Below is a small trained network, with its code and all its weights. Each question gives an input and a class and asks what happens when units are switched off, that is, made to give their printed mean instead of their output.

import numpy as np


def w(rows, s, z=0):
    codes = np.array(rows[::2]) - 128.0
    scale = np.full(codes.shape[1], s)
    scale[-1] = z or s
    return codes * scale


def f(y):
    return y / 2 * (1 + np.tanh(0.7978845608 * (y + 0.044715 * y**3)))


def log_softmax(a):
    a = a - a.max(-1, keepdims=True)
    return a - np.log(np.exp(a).sum(-1, keepdims=True))


def net(x, mask):
    res = np.array(x, float).reshape(1, 6) / 4 @ E
    y = f(res @ A[0][:, :-1].T + A[0][:, -1])
    res = res + np.where(mask, y, B[0][:, -1]) @ B[0][:, :-1]
    return log_softmax(res[-1] @ U[:, :-1].T + U[:, -1])


A, B = {}, {}
E = w([
[156,115,135,111],'x0',
[161,242,167,84],'x1',
[153,124,254,214],'x2',
[130,126,129,124],'x3',
[141,123,134,122],'x4',
[234,148,70,214],'x5',
],0.0051)
A[0] = w([
[166,132,151,160,89],'n0',
[33,131,169,97,68],'n1',
[109,50,108,159,91],'n2',
[68,109,179,72,80],'n3',
[68,108,180,70,60],'n4',
[95,150,59,84,52],'n5',
[197,70,236,124,176],'n6',
[154,255,145,98,79],'n7',
[67,158,203,230,97],'n8',
[134,106,141,132,2],'n9',
[110,15,109,158,53],'n10',
[142,240,154,90,78],'n11',
[121,139,47,87,115],'n12',
[117,157,120,169,113],'n13',
[107,154,57,104,147],'n14',
[101,132,123,152,13],'n15',
[192,162,66,206,65],'n16',
[142,125,88,83,132],'n17',
],0.0092,0.0021)
B[0] = w([
[133,110,94,83,144],'n0',
[201,112,85,134,222],'n1',
[109,69,118,149,202],'n2',
[193,115,80,132,219],'n3',
[198,110,79,121,213],'n4',
[110,101,149,55,190],'n5',
[78,134,106,45,250],'n6',
[80,18,86,164,224],'n7',
[99,116,146,5,221],'n8',
[127,84,120,98,88],'n9',
[96,27,112,159,236],'n10',
[101,43,109,169,208],'n11',
[103,105,145,40,216],'n12',
[138,129,134,115,128],'n13',
[107,141,155,75,208],'n14',
[132,97,137,105,91],'n15',
[223,86,69,79,234],'n16',
[118,133,147,90,169],'n17',
],0.022,0.0023)
U = w([
[133,139,106,127,254],'0',
[254,128,89,114,37],'1',
[80,57,138,179,40],'2',
[136,145,143,118,215],'3',
[93,162,144,55,26],'4',
[148,130,146,134,189],'5',
[121,244,146,203,58],'6',
],0.0084,0.0065)

Each question gives the input, the list of numbers given to net, and the class t.
The units are the neurons (one row each of A and B). Each row of codes is followed by its name. A weight is (code - 128) times the scale printed after its matrix; where a second scale follows, it is the last column's (A, B and U).
mask holds one flag per neuron, in row order. A switched-off neuron (its flag False) gives its mean, the last column of its row in B, instead of its output. The means were averaged over made-up inputs and are rounded, as every weight is.
A unit's drop is (log p(t) with every unit on - log p(t) with that unit switched off) / (log p(t) with every unit on - log p(t) with every unit switched off).
The circuit of an input: a set's keep is (log p(t) with only the set's units on - log p(t) with every unit switched off) / (log p(t) with every unit on - log p(t) with every unit switched off). Starting from the 12 units with the biggest drops (on a tie, the unit counted first), units are removed one at a time, each time the one whose removal leaves the highest keep (on an exact tie, the one counted first), for as long as the keep stays at least 0.8.
units of the circuit, in order: the units of the circuit, biggest drop first
most important unit: the unit with the biggest drop
k most important neurons: the k neurons with the biggest drops, biggest first
drop when u is switched off: that unit's drop, to one decimal
input [2,8,-7,-5,2,-3], class 2: 2 most important neurons => n7, n11
input [0,0,7,0,-1,6], class 4: units of the circuit, in order => n8, n6
input [7,-4,4,7,5,-7], class 1: 2 most important neurons => n4, n3
input [-3,-7,1,7,5,3], class 2: most important unit => n10
input [-1,6,-1,2,2,2], class 2: units of the circuit, in order => n7, n11
input [6,-8,5,-7,4,-8], class 1: 3 most important neurons => n4, n3, n1
input [-6,8,2,8,4,-8], class 1: units of the circuit, in order => n1, n4
input [4,-3,7,-1,-6,2], class 4: units of the circuit, in order => n8, n6
input [7,5,8,7,-7,2], class 4: units of the circuit, in order => n6, n8
input [-5,6,1,5,-5,-3], class 2: 3 most important neurons => n7, n11, n16
input [-5,-6,-8,5,-2,-4], class 4: units of the circuit, in order => n12, n5
input [4,-6,8,6,0,-7], class 4: 3 most important neurons => n6, n8, n16
input [1,-2,-8,-5,0,-5], class 4: 3 most important neurons => n12, n5, n14
input [-5,-8,-6,4,7,3], class 2: units of the circuit, in order => n10
input [-6,8,-3,0,0,-4], class 2: 2 most important neurons => n7, n11
input [2,-2,8,3,-4,-7], class 4: 2 most important neurons => n8, n6
input [4,6,-7,-3,1,6], class 4: 2 most important neurons => n12, n14
input [2,-8,1,-7,-7,1], class 2: 2 most important neurons => n10, n2
input [7,8,2,-5,-3,-7], class 2: 3 most important neurons => n7, n11, n16
input [-1,8,-2,3,5,7], class 2: units of the circuit, in order => n7
input [-2,-4,8,-8,3,-6], class 4: 3 most important neurons => n8, n6, n16
input [1,-2,8,-3,-3,3], class 4: drop when n6 is switched off => 0.2
input [-7,8,-8,3,0,-2], class 2: drop when n6 is switched off => 0.1
